Here is a tiny trained network, its code and every weight. The questions are about switching its units off for an input and a class, where a switched-off unit gives its printed mean instead of its output.

import numpy as np


def w(rows, s, z=0):
    codes = np.array(rows[::2]) - 128.0
    scale = np.full(codes.shape[1], s)
    scale[-1] = z or s
    return codes * scale


def f(y):
    return np.maximum(y, 0)


def log_softmax(a):
    a = a - a.max(-1, keepdims=True)
    return a - np.log(np.exp(a).sum(-1, keepdims=True))


def net(x, mask):
    res = np.array(x, float).reshape(1, 7) / 4 @ E
    y = f(res @ A[0][:, :-1].T + A[0][:, -1])
    res = res + np.where(mask, y, B[0][:, -1]) @ B[0][:, :-1]
    return log_softmax(res[-1] @ U[:, :-1].T + U[:, -1])


A, B = {}, {}
E = w([
[3,62,154],'x0',
[151,126,161],'x1',
[166,156,105],'x2',
[145,77,154],'x3',
[184,72,42],'x4',
[195,53,162],'x5',
[94,238,79],'x6',
],0.0041)
A[0] = w([
[255,223,144,126],'neuron 0',
[156,236,89,212],'neuron 1',
[186,98,107,230],'neuron 2',
[32,202,105,107],'neuron 3',
[44,126,126,122],'neuron 4',
[44,130,150,122],'neuron 5',
[72,219,136,119],'neuron 6',
[55,123,74,100],'neuron 7',
[126,65,48,48],'neuron 8',
[144,21,114,157],'neuron 9',
[133,75,62,72],'neuron 10',
[128,132,85,96],'neuron 11',
[182,85,123,96],'neuron 12',
[135,42,15,118],'neuron 13',
[140,96,141,127],'neuron 14',
[143,124,161,67],'neuron 15',
[153,103,131,152],'neuron 16',
[12,94,77,160],'neuron 17',
[170,187,190,121],'neuron 18',
[82,68,127,166],'neuron 19',
[76,117,66,148],'neuron 20',
[210,56,126,51],'neuron 21',
[139,219,3,254],'neuron 22',
[183,153,127,81],'neuron 23',
[55,128,108,143],'neuron 24',
],0.0098,0.0031)
B[0] = w([
[192,251,133,216],'neuron 0',
[75,129,11,225],'neuron 1',
[198,150,168,214],'neuron 2',
[94,65,113,204],'neuron 3',
[131,94,131,182],'neuron 4',
[165,81,108,186],'neuron 5',
[125,74,106,197],'neuron 6',
[115,98,103,165],'neuron 7',
[138,222,135,155],'neuron 8',
[182,175,141,217],'neuron 9',
[156,197,108,155],'neuron 10',
[86,130,122,139],'neuron 11',
[137,165,139,170],'neuron 12',
[148,226,163,195],'neuron 13',
[134,153,134,156],'neuron 14',
[85,138,112,133],'neuron 15',
[166,139,131,164],'neuron 16',
[115,73,149,210],'neuron 17',
[125,192,118,165],'neuron 18',
[187,163,149,190],'neuron 19',
[98,106,113,168],'neuron 20',
[99,200,182,187],'neuron 21',
[34,179,62,253],'neuron 22',
[97,151,166,152],'neuron 23',
[114,92,123,178],'neuron 24',
],0.012,0.0052)
U = w([
[107,105,42,10],'0',
[204,29,176,163],'1',
[162,254,55,220],'2',
],0.0088,0.0012)

Each question gives the input, the list of numbers given to net, and the class t.
The units are the neurons (one row each of A and B). Each row of codes is followed by its name. A weight is (code - 128) times the scale printed after its matrix; where a second scale follows, it is the last column's (A, B and U).
mask holds one flag per neuron, in row order. A switched-off neuron (its flag False) gives its mean, the last column of its row in B, instead of its output. The means were averaged over made-up inputs and are rounded, as every weight is.
A unit's drop is (log p(t) with every unit on - log p(t) with that unit switched off) / (log p(t) with every unit on - log p(t) with every unit switched off).
The circuit of an input: a set's keep is (log p(t) with only the set's units on - log p(t) with every unit switched off) / (log p(t) with every unit on - log p(t) with every unit switched off). Starting from the 12 units with the biggest drops (on a tie, the unit counted first), units are removed one at a time, each time the one whose removal leaves the highest keep (on an exact tie, the one counted first), for as long as the keep stays at least 0.8.
units of the circuit, in order: the units of the circuit, biggest drop first
k most important neurons: the k neurons with the biggest drops, biggest first
drop when u is switched off: that unit's drop, to one decimal
input [4,6,1,-3,-2,3,1], class 1: units of the circuit, in order -> [neuron 22; neuron 1; neuron 0]
input [4,7,4,-1,-7,2,-3], class 1: units of the circuit, in order -> [neuron 22; neuron 0]
input [4,-2,4,4,-2,3,-4], class 1: units of the circuit, in order -> [neuron 22; neuron 1]
input [-3,0,-6,8,-8,-1,-7], class 1: 4 most important neurons -> [neuron 22; neuron 0; neuron 1; neuron 13]
input [3,6,0,-2,6,-8,-8], class 1: units of the circuit, in order -> [neuron 22]
input [4,-6,8,2,0,5,1], class 1: 2 most important neurons -> [neuron 22; neuron 0]
input [7,1,6,-7,-3,-5,-8], class 1: 2 most important neurons -> [neuron 22; neuron 1]
input [5,2,8,-4,-5,-1,-5], class 1: 2 most important neurons -> [neuron 22; neuron 1]
input [6,-3,6,4,-5,-6,1], class 0: drop when neuron 2 is switched off -> 0.1
input [5,6,-4,3,-5,1,8], class 0: drop when neuron 2 is switched off -> 0.2
input [2,5,-7,-2,-8,1,4], class 0: drop when neuron 5 is switched off -> -0.1
